Below are the code and all the weights of a small trained network. Each question names an input and a class and asks about switching units off, where a switched-off unit gives its printed mean instead of its output.

import numpy as np


def w(rows, s, z=0):
    codes = np.array(rows[::2]) - 128.0
    scale = np.full(codes.shape[1], s)
    scale[-1] = z or s
    return codes * scale


def norm(h):
    return h / np.sqrt((h * h).mean(-1, keepdims=True) + 1e-5)


def f(y):
    return np.maximum(y, 0)


def log_softmax(a):
    a = a - a.max(-1, keepdims=True)
    return a - np.log(np.exp(a).sum(-1, keepdims=True))


def net(x, mask):
    res = np.array(x, float).reshape(1, 8) / 4 @ E
    u = 0
    for l in range(2):
        y = f(norm(res) @ A[l][:, :-1].T + A[l][:, -1])
        res = res + np.where(mask[u : u + 7], y, B[l][:, -1]) @ B[l][:, :-1]
        u += 7
    return log_softmax(norm(res)[-1] @ U[:, :-1].T + U[:, -1])


A, B = {}, {}
E = w([
[127,132,126],'x0',
[22,191,2],'x1',
[76,65,137],'x2',
[206,80,44],'x3',
[133,131,129],'x4',
[128,128,131],'x5',
[126,127,128],'x6',
[129,128,125],'x7',
],0.0044)
A[0] = w([
[137,119,139,55],'L0N1',
[32,43,177,128],'L0N2',
[55,171,69,171],'L0N3',
[187,223,142,92],'L0N4',
[154,91,124,2],'L0N5',
[97,1,91,100],'L0N6',
[193,56,70,62],'L0N7',
],0.007,0.002)
B[0] = w([
[128,120,133,130],'L0N1',
[234,253,100,218],'L0N2',
[205,38,163,254],'L0N3',
[205,221,99,179],'L0N4',
[109,114,117,139],'L0N5',
[212,254,118,203],'L0N6',
[156,41,73,196],'L0N7',
],0.0091,0.0038)
A[1] = w([
[236,136,117,142],'L1N1',
[41,181,2,154],'L1N2',
[118,164,147,61],'L1N3',
[15,199,186,74],'L1N4',
[141,171,205,127],'L1N5',
[115,123,118,4],'L1N6',
[101,38,125,156],'L1N7',
],0.0083,0.0019)
B[1] = w([
[37,149,142,254],'L1N1',
[174,110,251,152],'L1N2',
[124,129,106,138],'L1N3',
[175,65,42,139],'L1N4',
[129,73,60,177],'L1N5',
[127,122,98,128],'L1N6',
[83,160,140,141],'L1N7',
],0.014,0.0083)
U = w([
[167,73,254,232],'0',
[196,51,21,121],'1',
[98,149,113,249],'2',
[154,239,121,34],'3',
[93,127,120,161],'4',
[92,136,116,113],'5',
[95,134,112,38],'6',
[99,134,117,10],'7',
],0.01,0.002)

Each question gives the input, the list of numbers given to net, and the class t.
The units are the neurons (one row each of A and B). Each row of codes is followed by its name. A weight is (code - 128) times the scale printed after its matrix; where a second scale follows, it is the last column's (A, B and U).
mask holds one flag per neuron, layer by layer. A switched-off neuron (its flag False) gives its mean, the last column of its row in B, instead of its output. The means were averaged over made-up inputs and are rounded, as every weight is.
A unit's drop is (log p(t) with every unit on - log p(t) with that unit switched off) / (log p(t) with every unit on - log p(t) with every unit switched off).
The circuit of an input: a set's keep is (log p(t) with only the set's units on - log p(t) with every unit switched off) / (log p(t) with every unit on - log p(t) with every unit switched off). Starting from the 12 units with the biggest drops (on a tie, the unit counted first), units are removed one at a time, each time the one whose removal leaves the highest keep (on an exact tie, the one counted first), for as long as the keep stays at least 0.8.
circuit, biggest first: the units of the circuit, biggest drop first
top k neurons: the k neurons with the biggest drops, biggest first
top k neurons in layer l: the k neurons of layer l with the biggest drops, biggest first
drop when u is switched off: that unit's drop, to one decimal
input [5,2,8,4,-3,2,7,8], class 3: circuit, biggest first	L0N6
input [-2,-7,8,-4,7,-7,-3,-4], class 3: circuit, biggest first	L0N2, L0N3
input [7,-4,2,-7,5,0,4,-5], class 1: top 3 neurons in layer 1	L1N5, L1N4, L1N1
input [3,-4,8,-8,-6,3,-4,0], class 1: circuit, biggest first	L0N3, L1N4, L1N1
input [-1,-4,3,-8,1,-5,-8,-8], class 1: top 4 neurons	L0N3, L1N5, L1N4, L1N1
input [7,-6,-4,0,-6,5,-3,1], class 2: top 2 neurons in layer 1	L1N1, L1N2
input [4,7,-6,1,-2,0,-5,-7], class 0: top 3 neurons	L1N2, L0N2, L0N6
input [-5,7,4,4,3,-4,3,-5], class 0: top 2 neurons	L1N2, L1N5
input [3,-5,-1,1,3,-1,-3,-6], class 6: top 2 neurons in layer 1	L1N2, L1N1
input [-5,-4,7,1,1,-6,-5,-1], class 3: top 2 neurons	L0N2, L0N6
input [0,1,4,-8,0,8,-2,8], class 1: top 2 neurons	L1N4, L1N5
input [7,-5,0,-1,-8,3,4,2], class 4: top 3 neurons	L0N3, L1N2, L1N5
input [-3,8,-8,-8,3,5,-3,-8], class 0: top 2 neurons	L1N2, L0N2
input [1,8,5,-4,-8,-4,-7,1], class 0: circuit, biggest first	L1N2
input [6,-3,8,6,-4,5,-4,0], class 3: top 2 neurons	L0N6, L1N5
input [-4,-4,0,3,-8,6,3,-1], class 4: top 2 neurons	L0N3, L1N2
input [-6,8,3,0,-1,-6,5,-8], class 0: top 2 neurons	L1N2, L1N1
input [-5,-6,-8,-7,5,-8,8,-6], class 3: top 2 neurons	L0N4, L0N3
input [0,-2,8,4,-7,-3,-7,-2], class 3: top 2 neurons in layer 0	L0N6, L0N2
input [-8,-1,3,3,8,4,1,-2], class 2: top neuron	L1N1
input [-2,7,5,4,1,-4,-2,-5], class 0: top 2 neurons	L1N2, L1N5
input [-1,8,-6,-7,8,-4,6,7], class 0: top 2 neurons	L1N2, L0N2
input [-3,8,6,4,1,7,8,8], class 0: drop when L0N3 is switched off	0.0
input [-7,8,8,3,1,2,0,4], class 0: drop when L1N2 is switched off	1.1
input [-4,2,0,-8,-2,2,4,2], class 1: drop when L0N6 is switched off	0.1
input [4,8,6,3,3,4,-7,3], class 0: drop when L1N2 is switched off	1.0
input [4,-4,-1,-1,1,8,5,7], class 5: top neuron	L0N3
